Below are the code and all the weights of a small trained network. Each question names an input and a class and asks about switching units off, where a switched-off unit gives its printed mean instead of its output.

import numpy as np


def w(rows, s, z=0):
    codes = np.array(rows[::2]) - 128.0
    scale = np.full(codes.shape[1], s)
    scale[-1] = z or s
    return codes * scale


def f(y):
    return np.maximum(y, 0)


def log_softmax(a):
    a = a - a.max(-1, keepdims=True)
    return a - np.log(np.exp(a).sum(-1, keepdims=True))


def net(x, mask):
    res = np.array(x, float).reshape(1, 3) / 4 @ E
    y = f(res @ A[0][:, :-1].T + A[0][:, -1])
    res = res + np.where(mask, y, B[0][:, -1]) @ B[0][:, :-1]
    return log_softmax(res[-1] @ U[:, :-1].T + U[:, -1])


A, B = {}, {}
E = w([
[134,84,217,164,78,3],'x0',
[124,197,62,111,212,28],'x1',
[138,102,21,103,9,95],'x2',
],0.0037)
A[0] = w([
[128,135,114,128,149,100,109],'neuron 0',
[128,139,174,125,174,142,97],'neuron 1',
[127,126,26,119,4,102,81],'neuron 2',
[127,136,188,130,183,145,108],'neuron 3',
[126,136,154,127,158,140,100],'neuron 4',
[129,119,143,130,116,150,104],'neuron 5',
[127,121,167,129,105,74,99],'neuron 6',
[126,116,205,129,86,31,100],'neuron 7',
[124,141,100,125,165,91,101],'neuron 8',
[127,124,144,132,119,104,104],'neuron 9',
[126,140,108,127,151,103,99],'neuron 10',
[123,131,168,130,164,131,110],'neuron 11',
[124,105,178,135,68,193,108],'neuron 12',
[129,134,103,129,160,96,111],'neuron 13',
[131,131,128,136,130,134,255],'neuron 14',
[129,109,161,132,92,175,99],'neuron 15',
[127,113,160,131,100,174,94],'neuron 16',
[127,120,171,130,105,73,106],'neuron 17',
[126,109,169,135,78,182,111],'neuron 18',
[129,139,209,133,204,149,110],'neuron 19',
[124,146,63,132,208,41,99],'neuron 20',
[124,150,26,112,181,253,89],'neuron 21',
],0.013,0.0052)
B[0] = w([
[137,147,132,122,135,130,146],'neuron 0',
[146,116,95,145,142,118,169],'neuron 1',
[175,93,56,145,164,99,239],'neuron 2',
[150,110,87,138,139,114,189],'neuron 3',
[140,121,109,142,137,120,150],'neuron 4',
[139,143,130,126,139,124,142],'neuron 5',
[146,124,149,157,122,146,171],'neuron 6',
[163,112,169,173,111,163,219],'neuron 7',
[145,157,133,119,138,125,159],'neuron 8',
[134,130,136,143,129,136,143],'neuron 9',
[138,150,129,123,137,127,145],'neuron 10',
[141,115,101,137,134,121,166],'neuron 11',
[158,175,140,102,147,118,201],'neuron 12',
[143,150,134,116,132,125,155],'neuron 13',
[121,45,160,2,45,125,253],'neuron 14',
[152,163,135,117,147,120,170],'neuron 15',
[151,160,134,120,149,121,163],'neuron 16',
[146,120,151,154,118,148,177],'neuron 17',
[153,167,138,106,144,120,188],'neuron 18',
[159,100,72,137,139,110,215],'neuron 19',
[169,186,146,97,146,123,206],'neuron 20',
[178,104,188,192,106,155,240],'neuron 21',
],0.047,0.0053)
U = w([
[133,117,182,211,98,171,103],'0',
[135,98,12,144,162,97,100],'1',
[139,252,142,71,160,117,112],'2',
[60,91,134,61,79,130,253],'3',
[65,153,122,159,137,134,99],'4',
[82,182,102,169,140,136,97],'5',
],0.011,0.0032)

Each question gives the input, the list of numbers given to net, and the class t.
The units are the neurons (one row each of A and B). Each row of codes is followed by its name. A weight is (code - 128) times the scale printed after its matrix; where a second scale follows, it is the last column's (A, B and U).
mask holds one flag per neuron, in row order. A switched-off neuron (its flag False) gives its mean, the last column of its row in B, instead of its output. The means were averaged over made-up inputs and are rounded, as every weight is.
A unit's drop is (log p(t) with every unit on - log p(t) with that unit switched off) / (log p(t) with every unit on - log p(t) with every unit switched off).
The circuit of an input: a set's keep is (log p(t) with only the set's units on - log p(t) with every unit switched off) / (log p(t) with every unit on - log p(t) with every unit switched off). Starting from the 12 units with the biggest drops (on a tie, the unit counted first), units are removed one at a time, each time the one whose removal leaves the highest keep (on an exact tie, the one counted first), for as long as the keep stays at least 0.8.
circuit, biggest first: the units of the circuit, biggest drop first
k most important neurons: the k neurons with the biggest drops, biggest first
drop of u: that unit's drop, to one decimal
input [3,-5,3], class 2: most important neuron -> [neuron 21]
input [0,-3,3], class 3: 2 most important neurons -> [neuron 19; neuron 20]
input [-2,-2,-4], class 1: 4 most important neurons -> [neuron 19; neuron 3; neuron 7; neuron 1]
input [5,-6,-6], class 1: 2 most important neurons -> [neuron 19; neuron 21]
input [3,5,2], class 2: 2 most important neurons -> [neuron 20; neuron 21]
input [-6,-7,-2], class 2: 3 most important neurons -> [neuron 12; neuron 18; neuron 7]
input [-7,7,-6], class 0: 2 most important neurons -> [neuron 21; neuron 2]
input [2,-7,-8], class 1: 2 most important neurons -> [neuron 19; neuron 3]
input [-2,-8,6], class 2: 2 most important neurons -> [neuron 12; neuron 18]
input [6,6,6], class 0: 3 most important neurons -> [neuron 7; neuron 19; neuron 17]
input [6,-8,0], class 2: 3 most important neurons -> [neuron 12; neuron 21; neuron 18]
input [-6,3,-4], class 0: 2 most important neurons -> [neuron 21; neuron 2]
input [3,-3,-2], class 3: circuit, biggest first -> [neuron 21; neuron 20; neuron 2]
input [1,-2,-4], class 1: circuit, biggest first -> [neuron 19]
input [-3,1,-2], class 3: drop of neuron 7 -> 0.4
input [1,-8,5], class 2: drop of neuron 12 -> 0.1
input [2,-1,2], class 3: drop of neuron 15 -> 0.0
